Below is a small trained network, with its code and all its weights. Each question gives an input and a class and asks what happens when units are switched off, that is, made to give their printed mean instead of their output.

import numpy as np


def w(rows, s, z=0):
    codes = np.array(rows[::2]) - 128.0
    scale = np.full(codes.shape[1], s)
    scale[-1] = z or s
    return codes * scale


def f(y):
    return np.maximum(y, 0)


def log_softmax(a):
    a = a - a.max(-1, keepdims=True)
    return a - np.log(np.exp(a).sum(-1, keepdims=True))


def net(x, mask):
    res = np.array(x, float).reshape(1, 4) / 4 @ E
    y = f(res @ A[0][:, :-1].T + A[0][:, -1])
    res = res + np.where(mask, y, B[0][:, -1]) @ B[0][:, :-1]
    return log_softmax(res[-1] @ U[:, :-1].T + U[:, -1])


A, B = {}, {}
E = w([
[193,135,1],'x0',
[129,127,130],'x1',
[169,44,126],'x2',
[211,150,171],'x3',
],0.0082)
A[0] = w([
[91,109,173,103],'neuron 1',
[79,96,205,54],'neuron 2',
[165,100,61,47],'neuron 3',
[102,193,120,47],'neuron 4',
[136,118,69,78],'neuron 5',
[69,67,67,91],'neuron 6',
[129,70,109,143],'neuron 7',
[147,221,145,163],'neuron 8',
[249,102,181,132],'neuron 9',
[164,154,71,57],'neuron 10',
[17,57,94,22],'neuron 11',
[192,163,173,51],'neuron 12',
[136,243,92,112],'neuron 13',
[153,70,143,254],'neuron 14',
[220,14,156,111],'neuron 15',
[153,145,75,68],'neuron 16',
[112,200,159,102],'neuron 17',
[97,128,165,74],'neuron 18',
[175,171,163,78],'neuron 19',
[126,110,200,60],'neuron 20',
],0.014,0.0062)
B[0] = w([
[160,143,155,181],'neuron 1',
[180,123,193,200],'neuron 2',
[154,128,192,199],'neuron 3',
[94,68,199,155],'neuron 4',
[165,116,170,181],'neuron 5',
[138,67,92,197],'neuron 6',
[86,130,155,185],'neuron 7',
[85,161,112,213],'neuron 8',
[175,74,24,254],'neuron 9',
[173,122,185,187],'neuron 10',
[135,16,74,194],'neuron 11',
[145,48,88,169],'neuron 12',
[65,94,203,215],'neuron 13',
[73,252,101,253],'neuron 14',
[31,61,254,254],'neuron 15',
[170,126,170,179],'neuron 16',
[72,83,166,184],'neuron 17',
[157,99,160,161],'neuron 18',
[154,82,84,165],'neuron 19',
[152,114,183,176],'neuron 20',
],0.027,0.007)
U = w([
[144,136,217,109],'0',
[50,126,165,248],'1',
[12,118,183,67],'2',
[81,76,128,120],'3',
[45,200,146,155],'4',
[141,183,126,81],'5',
[171,196,121,81],'6',
],0.011,0.016)

Each question gives the input, the list of numbers given to net, and the class t.
The units are the neurons (one row each of A and B). Each row of codes is followed by its name. A weight is (code - 128) times the scale printed after its matrix; where a second scale follows, it is the last column's (A, B and U).
mask holds one flag per neuron, in row order. A switched-off neuron (its flag False) gives its mean, the last column of its row in B, instead of its output. The means were averaged over made-up inputs and are rounded, as every weight is.
A unit's drop is (log p(t) with every unit on - log p(t) with that unit switched off) / (log p(t) with every unit on - log p(t) with every unit switched off).
The circuit of an input: a set's keep is (log p(t) with only the set's units on - log p(t) with every unit switched off) / (log p(t) with every unit on - log p(t) with every unit switched off). Starting from the 12 units with the biggest drops (on a tie, the unit counted first), units are removed one at a time, each time the one whose removal leaves the highest keep (on an exact tie, the one counted first), for as long as the keep stays at least 0.8.
units of the circuit, in order: the units of the circuit, biggest drop first
unit that matters most: the unit with the biggest drop
top k neurons: the k neurons with the biggest drops, biggest first
drop of u: that unit's drop, to one decimal
input [-1,-3,3,-7], class 3: units of the circuit, in order : neuron 11
input [1,4,5,8], class 3: top 2 neurons : neuron 9; neuron 12
input [-6,6,5,-3], class 0: top 2 neurons : neuron 2; neuron 1
input [-4,-1,0,0], class 0: top 2 neurons : neuron 2; neuron 15
input [7,-4,-7,6], class 0: top 3 neurons : neuron 10; neuron 16; neuron 15
input [-7,-4,7,1], class 0: top 3 neurons : neuron 2; neuron 20; neuron 1
input [1,-3,-4,-6], class 3: units of the circuit, in order : neuron 14; neuron 11
input [-4,-5,6,-8], class 3: top 2 neurons : neuron 11; neuron 6
input [-4,-1,-4,-6], class 3: units of the circuit, in order : neuron 11; neuron 14
input [4,0,-8,7], class 2: top 2 neurons : neuron 13; neuron 8
input [-6,2,8,4], class 2: top 2 neurons : neuron 15; neuron 14
input [-6,2,5,2], class 0: top 3 neurons : neuron 2; neuron 20; neuron 1
input [-4,-2,4,-5], class 3: top 4 neurons : neuron 11; neuron 15; neuron 6; neuron 13
input [3,7,-8,-4], class 2: unit that matters most : neuron 13
input [1,2,2,-5], class 3: top 3 neurons : neuron 11; neuron 15; neuron 6
input [-2,1,6,-7], class 3: top 3 neurons : neuron 11; neuron 6; neuron 13
input [5,-2,8,-3], class 2: top 2 neurons : neuron 15; neuron 7
input [-6,5,-6,1], class 0: top 4 neurons : neuron 2; neuron 15; neuron 14; neuron 1
input [3,5,-8,2], class 2: drop of neuron 4 : 0.1
input [8,5,7,1], class 0: drop of neuron 10 : 0.3
input [1,3,2,-8], class 3: drop of neuron 11 : 0.3
input [4,0,-8,-1], class 2: units of the circuit, in order : neuron 13
input [-1,-1,8,0], class 2: drop of neuron 15 : 1.7
